Here is a tiny trained network, its code and every weight. The questions are about switching its units off for an input and a target symbol, where a switched-off unit gives its printed mean instead of its output.

import numpy as np


def w(rows, s, z=0):
    codes = np.array(rows[::2]) - 128.0
    scale = np.full(codes.shape[1], s)
    scale[-1] = z or s
    return codes * scale


def f(y):
    return y / 2 * (1 + np.tanh(0.7978845608 * (y + 0.044715 * y**3)))


def softmax(a):
    e = np.exp(a - a.max(-1, keepdims=True))
    return e / e.sum(-1, keepdims=True)


def log_softmax(a):
    a = a - a.max(-1, keepdims=True)
    return a - np.log(np.exp(a).sum(-1, keepdims=True))


def net(x, mask):
    ids = ['βγδεηθλμξπστφψω'.index(c) for c in x.split()]
    T = len(ids)
    res = E[ids] + P[:T]
    q, k, v = (res @ M[0].T for M in (Q, K, V))
    z = softmax(np.where(np.tri(T) > 0, q @ k.T / 2**0.5, -1e9)) @ v
    res = res + np.where(mask[0], z, O[0][:, -1]) @ O[0][:, :-1]
    y = f(res @ A[0][:, :-1].T + A[0][:, -1])
    res = res + np.where(mask[1:13], y, B[0][:, -1]) @ B[0][:, :-1]
    return log_softmax(res[-1] @ U[:, :-1].T + U[:, -1])


Q, K, V, O, A, B = {}, {}, {}, {}, {}, {}
E = w([
[79,42,102,133,149,67,223,113],'β',
[212,153,200,3,94,146,192,226],'γ',
[115,54,99,168,139,137,132,155],'δ',
[125,135,116,92,138,162,105,141],'ε',
[220,142,172,109,114,142,144,203],'η',
[105,35,98,137,160,84,211,133],'θ',
[151,125,116,93,136,172,74,157],'λ',
[104,63,202,70,96,134,122,103],'μ',
[100,164,99,107,93,197,141,140],'ξ',
[110,101,139,117,97,130,15,154],'π',
[125,169,165,54,74,150,156,140],'σ',
[121,84,222,102,54,101,63,146],'τ',
[100,122,162,129,128,38,201,179],'φ',
[120,50,146,6,159,198,212,103],'ψ',
[75,40,125,166,50,166,181,26],'ω',
],0.02)
P = w([
[192,220,62,87,215,11,134,86],'0',
[83,153,85,4,145,76,120,147],'1',
[69,123,94,27,114,90,120,125],'2',
[69,114,118,60,107,109,114,146],'3',
[54,105,117,59,99,113,116,146],'4',
[63,110,114,56,106,110,112,137],'5',
[57,121,117,45,108,110,124,141],'6',
[54,108,114,47,100,111,115,140],'7',
[58,110,124,44,104,106,125,149],'8',
[55,113,109,51,100,114,116,139],'9',
[52,102,108,60,96,110,117,138],'10',
[52,107,104,51,102,101,117,145],'11',
[47,101,112,49,94,116,108,136],'12',
],0.011)
Q[0] = w([
[77,146,73,29,77,149,144,183],'H0',
[66,126,73,37,2,57,120,167],'H0',
],0.0085)
K[0] = w([
[181,181,151,138,135,111,125,39],'H0',
[254,168,107,178,229,67,112,77],'H0',
],0.0078)
V[0] = w([
[227,58,132,162,150,186,104,183],'H0',
[134,153,56,255,182,71,197,88],'H0',
],0.0097)
O[0] = w([
[52,181,207,153,248,180,138,113,2],'H0',
[176,71,174,193,128,183,149,183,204],'H0',
],0.015,0.0032)
A[0] = w([
[129,166,233,148,85,59,36,169,3],'N0',
[45,215,180,112,214,146,139,106,159],'N1',
[82,23,2,196,215,90,187,86,135],'N2',
[115,142,159,216,182,111,90,78,48],'N3',
[209,166,116,108,138,92,144,98,18],'N4',
[120,121,67,60,95,63,108,105,22],'N5',
[91,73,160,105,63,137,165,115,165],'N6',
[113,164,246,171,174,190,144,120,67],'N7',
[198,154,108,32,63,74,156,139,135],'N8',
[153,195,80,134,95,229,149,87,220],'N9',
[185,63,149,211,131,180,144,212,47],'N10',
[78,80,148,152,120,216,95,17,174],'N11',
],0.0082,0.0048)
B[0] = w([
[93,149,163,11,118,144,254,74,138],'N0',
[149,170,113,197,101,131,191,197,176],'N1',
[121,186,150,88,108,157,85,167,171],'N2',
[91,98,93,125,128,202,184,77,125],'N3',
[62,130,139,156,178,187,237,125,131],'N4',
[165,108,226,172,103,248,140,158,204],'N5',
[186,158,107,146,212,107,124,95,204],'N6',
[34,68,31,211,207,105,124,74,134],'N7',
[50,110,85,187,162,123,81,113,249],'N8',
[142,64,168,64,90,83,137,208,140],'N9',
[104,180,139,107,112,114,106,63,241],'N10',
[163,160,109,120,146,36,176,126,140],'N11',
],0.008,0.016)
U = w([
[160,130,95,143,109,97,149,114,54],'β',
[113,102,82,174,158,120,185,148,52],'γ',
[82,239,81,153,88,129,120,83,2],'δ',
[120,92,69,121,127,72,136,121,66],'ε',
[201,102,212,192,153,150,168,159,120],'η',
[174,169,138,47,190,14,93,210,236],'θ',
[154,150,108,122,212,115,35,177,209],'λ',
[97,85,159,158,227,70,57,94,95],'μ',
[115,32,101,147,50,156,217,196,81],'ξ',
[44,111,128,118,126,95,75,93,61],'π',
[81,82,109,145,101,131,147,131,101],'σ',
[60,48,144,89,112,93,139,113,136],'τ',
[84,9,195,180,87,21,132,228,212],'φ',
[135,2,90,78,154,123,194,158,190],'ψ',
[108,137,3,127,91,50,151,59,155],'ω',
],0.0059,0.0057)

Each question gives the input, a string of symbols that net reads in full, and the target symbol t.
The units are the heads (2 rows each of Q, K, V and O) and the neurons (one row each of A and B). Each row of codes is followed by its name. A weight is (code - 128) times the scale printed after its matrix; where a second scale follows, it is the last column's (O, A, B and U).
mask holds one flag per unit, heads first, then neurons. A switched-off unit (its flag False) gives its mean, the last column of its rows in O or B, instead of its output. The means were averaged over made-up inputs and are rounded, as every weight is.
A unit's drop is (log p(t) with every unit on - log p(t) with that unit switched off) / (log p(t) with every unit on - log p(t) with every unit switched off).
The circuit of an input: a set's keep is (log p(t) with only the set's units on - log p(t) with every unit switched off) / (log p(t) with every unit on - log p(t) with every unit switched off). Starting from the 12 units with the biggest drops (on a tie, the unit counted first), units are removed one at a time, each time the one whose removal leaves the highest keep (on an exact tie, the one counted first), for as long as the keep stays at least 0.8.
circuit, biggest first: the units of the circuit, biggest drop first
top k neurons: the k neurons with the biggest drops, biggest first
drop of u: that unit's drop, to one decimal
input δ μ μ, target μ: circuit, biggest first -> [H0; N7; N10]
input γ λ γ θ δ β φ σ λ λ η ω, target δ: top 2 neurons -> [N5; N2]
input φ λ σ η, target ω: circuit, biggest first -> [N10; H0; N5; N8]
input λ λ θ, target θ: circuit, biggest first -> [N2; H0; N8]
input θ ε π β, target η: circuit, biggest first -> [H0; N6]
input φ θ λ θ θ β λ ψ ξ, target ω: top 2 neurons -> [N10; N5]
input δ η τ ξ λ λ, target μ: circuit, biggest first -> [H0; N7]
input φ τ δ ε ψ β μ λ γ π φ θ ε, target ω: top 3 neurons -> [N10; N5; N6]
input μ λ γ η β φ φ ξ λ λ ε τ, target τ: top 3 neurons -> [N0; N5; N1]
input γ φ β φ τ σ, target δ: circuit, biggest first -> [H0]
input γ η λ ψ λ φ λ ε τ μ θ, target δ: circuit, biggest first -> [H0; N2]
input η η λ φ λ ε ξ, target γ: top 2 neurons -> [N7; N1]
input σ σ λ λ ξ, target ξ: circuit, biggest first -> [N5; H0]
input θ τ τ φ ξ η λ δ φ γ ξ, target η: top 3 neurons -> [N8; N6; N10]
input γ λ λ γ β, target δ: circuit, biggest first -> [H0; N2]
input φ ξ φ ω, target ω: top 3 neurons -> [N10; N5; N6]
input φ θ λ, target ω: circuit, biggest first -> [H0; N10; N5; N8]
input λ ξ λ ω λ γ ω π ξ λ θ θ β, target θ: top 2 neurons -> [N2; N8]
input φ λ δ, target ω: top 3 neurons -> [N10; N5; N6]
input θ θ τ φ θ σ δ, target η: top neuron -> [N8]
input θ θ δ φ, target η: top 2 neurons -> [N8; N6]
input λ β γ λ λ μ ξ γ λ τ ψ, target θ: top neuron -> [N11]
input δ λ λ λ σ λ ψ, target μ: top 3 neurons -> [N7; N10; N6]
input λ π λ λ φ λ ξ β θ θ λ, target θ: circuit, biggest first -> [H0; N8; N5]
input θ β θ, target η: drop of N6 -> 0.1
